Here is a tiny trained network, its code and every weight. The questions are about switching its units off for an input and a target symbol, where a switched-off unit gives its printed mean instead of its output.

import numpy as np


def w(rows, s, z=0):
    codes = np.array(rows[::2]) - 128.0
    scale = np.full(codes.shape[1], s)
    scale[-1] = z or s
    return codes * scale


def norm(h):
    return h / np.sqrt((h * h).mean(-1, keepdims=True) + 1e-5)


def f(y):
    return np.maximum(y, 0)


def softmax(a):
    e = np.exp(a - a.max(-1, keepdims=True))
    return e / e.sum(-1, keepdims=True)


def log_softmax(a):
    a = a - a.max(-1, keepdims=True)
    return a - np.log(np.exp(a).sum(-1, keepdims=True))


def net(x, mask):
    ids = ['Λβεημφ'.index(c) for c in x.split()]
    T = len(ids)
    res = E[ids] + P[:T]
    u = 0
    for l in range(2):
        q, k, v = (norm(res) @ M[l].T for M in (Q, K, V))
        z = softmax(np.where(np.tri(T) > 0, q @ k.T / 2**0.5, -1e9)) @ v
        res = res + np.where(mask[u], z, O[l][:, -1]) @ O[l][:, :-1]
        u += 1
        y = f(norm(res) @ A[l][:, :-1].T + A[l][:, -1])
        res = res + np.where(mask[u : u + 4], y, B[l][:, -1]) @ B[l][:, :-1]
        u += 4
    return log_softmax(norm(res)[-1] @ U[:, :-1].T + U[:, -1])


Q, K, V, O, A, B = {}, {}, {}, {}, {}, {}
E = w([
[98,100,161,76,99,127],'Λ',
[204,7,193,123,126,105],'β',
[89,163,134,37,135,81],'ε',
[149,164,81,114,113,62],'η',
[107,57,51,112,182,114],'μ',
[179,152,126,92,201,133],'φ',
],0.019)
P = w([
[99,127,165,212,240,66],'0',
[138,107,139,142,193,71],'1',
[143,100,102,138,177,95],'2',
[166,85,85,78,135,113],'3',
[170,83,49,55,99,147],'4',
[179,91,26,36,68,195],'5',
[125,117,7,2,111,206],'6',
],0.0083)
Q[0] = w([
[223,122,160,2,171,142],'0.h1',
[142,75,42,116,102,112],'0.h1',
],0.0096)
K[0] = w([
[200,180,29,71,110,212],'0.h1',
[99,177,5,59,190,197],'0.h1',
],0.011)
V[0] = w([
[224,141,136,124,157,153],'0.h1',
[170,194,44,175,42,5],'0.h1',
],0.022)
O[0] = w([
[193,176,113,112,139,129,253],'0.h1',
[114,129,182,52,249,211,61],'0.h1',
],0.015,0.0041)
A[0] = w([
[43,168,125,69,67,127,82],'0.n1',
[192,211,187,174,179,159,3],'0.n2',
[193,132,224,224,151,94,40],'0.n3',
[47,216,108,177,123,252,4],'0.n4',
],0.021,0.0027)
B[0] = w([
[133,123,136,58,101,79,255],'0.n1',
[111,162,85,184,48,113,201],'0.n2',
[182,89,135,224,189,130,177],'0.n3',
[122,148,133,1,129,144,148],'0.n4',
],0.019,0.0074)
Q[1] = w([
[17,152,185,176,92,115],'1.h1',
[239,163,167,250,113,122],'1.h1',
],0.016)
K[1] = w([
[173,95,154,148,118,56],'1.h1',
[105,251,199,197,165,80],'1.h1',
],0.021)
V[1] = w([
[96,213,134,81,120,147],'1.h1',
[172,118,250,163,72,143],'1.h1',
],0.023)
O[1] = w([
[165,200,163,172,160,146,89],'1.h1',
[119,103,252,48,123,96,1],'1.h1',
],0.013,0.0089)
A[1] = w([
[89,103,140,222,100,21,35],'1.n1',
[210,18,175,177,101,223,32],'1.n2',
[64,204,144,82,83,111,2],'1.n3',
[118,83,170,218,5,148,77],'1.n4',
],0.017,0.0037)
B[1] = w([
[64,181,155,134,223,197,255],'1.n1',
[181,52,69,47,159,69,165],'1.n2',
[169,103,89,133,132,75,182],'1.n3',
[180,138,151,104,3,199,232],'1.n4',
],0.016,0.0086)
U = w([
[103,140,162,137,30,133,254],'Λ',
[189,34,153,157,112,100,118],'β',
[113,139,103,110,129,2,86],'ε',
[120,160,167,127,168,147,167],'η',
[75,78,34,176,111,141,14],'μ',
[185,199,116,237,109,94,140],'φ',
],0.0097,0.0033)

Each question gives the input, a string of symbols that net reads in full, and the target symbol t.
The units are the heads (2 rows each of Q, K, V and O) and the neurons (one row each of A and B). Each row of codes is followed by its name. A weight is (code - 128) times the scale printed after its matrix; where a second scale follows, it is the last column's (O, A, B and U).
mask holds one flag per unit, layer by layer, with each layer's heads first. A switched-off unit (its flag False) gives its mean, the last column of its rows in O or B, instead of its output. The means were averaged over made-up inputs and are rounded, as every weight is.
A unit's drop is (log p(t) with every unit on - log p(t) with that unit switched off) / (log p(t) with every unit on - log p(t) with every unit switched off).
The circuit of an input: a set's keep is (log p(t) with only the set's units on - log p(t) with every unit switched off) / (log p(t) with every unit on - log p(t) with every unit switched off). Starting from all 10 units, units are removed one at a time, each time the one whose removal leaves the highest keep (on an exact tie, the one counted first), for as long as the keep stays at least 0.8.
circuit, biggest first: the units of the circuit, biggest drop first
k most important neurons: the k neurons with the biggest drops, biggest first
k most important neurons of layer l: the k neurons of layer l with the biggest drops, biggest first
drop of u: that unit's drop, to one decimal
input Λ Λ μ η, target μ: circuit, biggest first -> [1.h1 0.n2 0.h1]
input Λ η φ ε, target φ: circuit, biggest first -> [1.h1]
input φ β β Λ η φ ε, target φ: circuit, biggest first -> [0.h1 1.h1]
input φ φ μ ε ε Λ, target ε: circuit, biggest first -> [0.n1 1.n4]
input ε η η Λ ε ε ε, target ε: 4 most important neurons -> [0.n1 1.n4 1.n3 1.n1]
input η μ μ η, target μ: circuit, biggest first -> [1.h1 0.h1]
input β Λ ε Λ, target ε: 2 most important neurons of layer 0 -> [0.n1 0.n2]
input φ Λ ε ε φ η β, target φ: circuit, biggest first -> [0.h1 0.n2 1.h1]
input Λ ε φ Λ β φ η, target φ: circuit, biggest first -> [0.h1 1.h1]
input φ η φ Λ ε ε, target ε: drop of 1.n3 -> 0.1
input Λ φ η μ ε ε, target μ: drop of 1.h1 -> 2.1
input Λ ε β Λ η Λ, target η: drop of 0.h1 -> 1.1
input φ η ε μ Λ φ β, target φ: drop of 1.h1 -> 0.4
input Λ Λ ε ε Λ φ Λ, target φ: circuit, biggest first -> [0.h1]
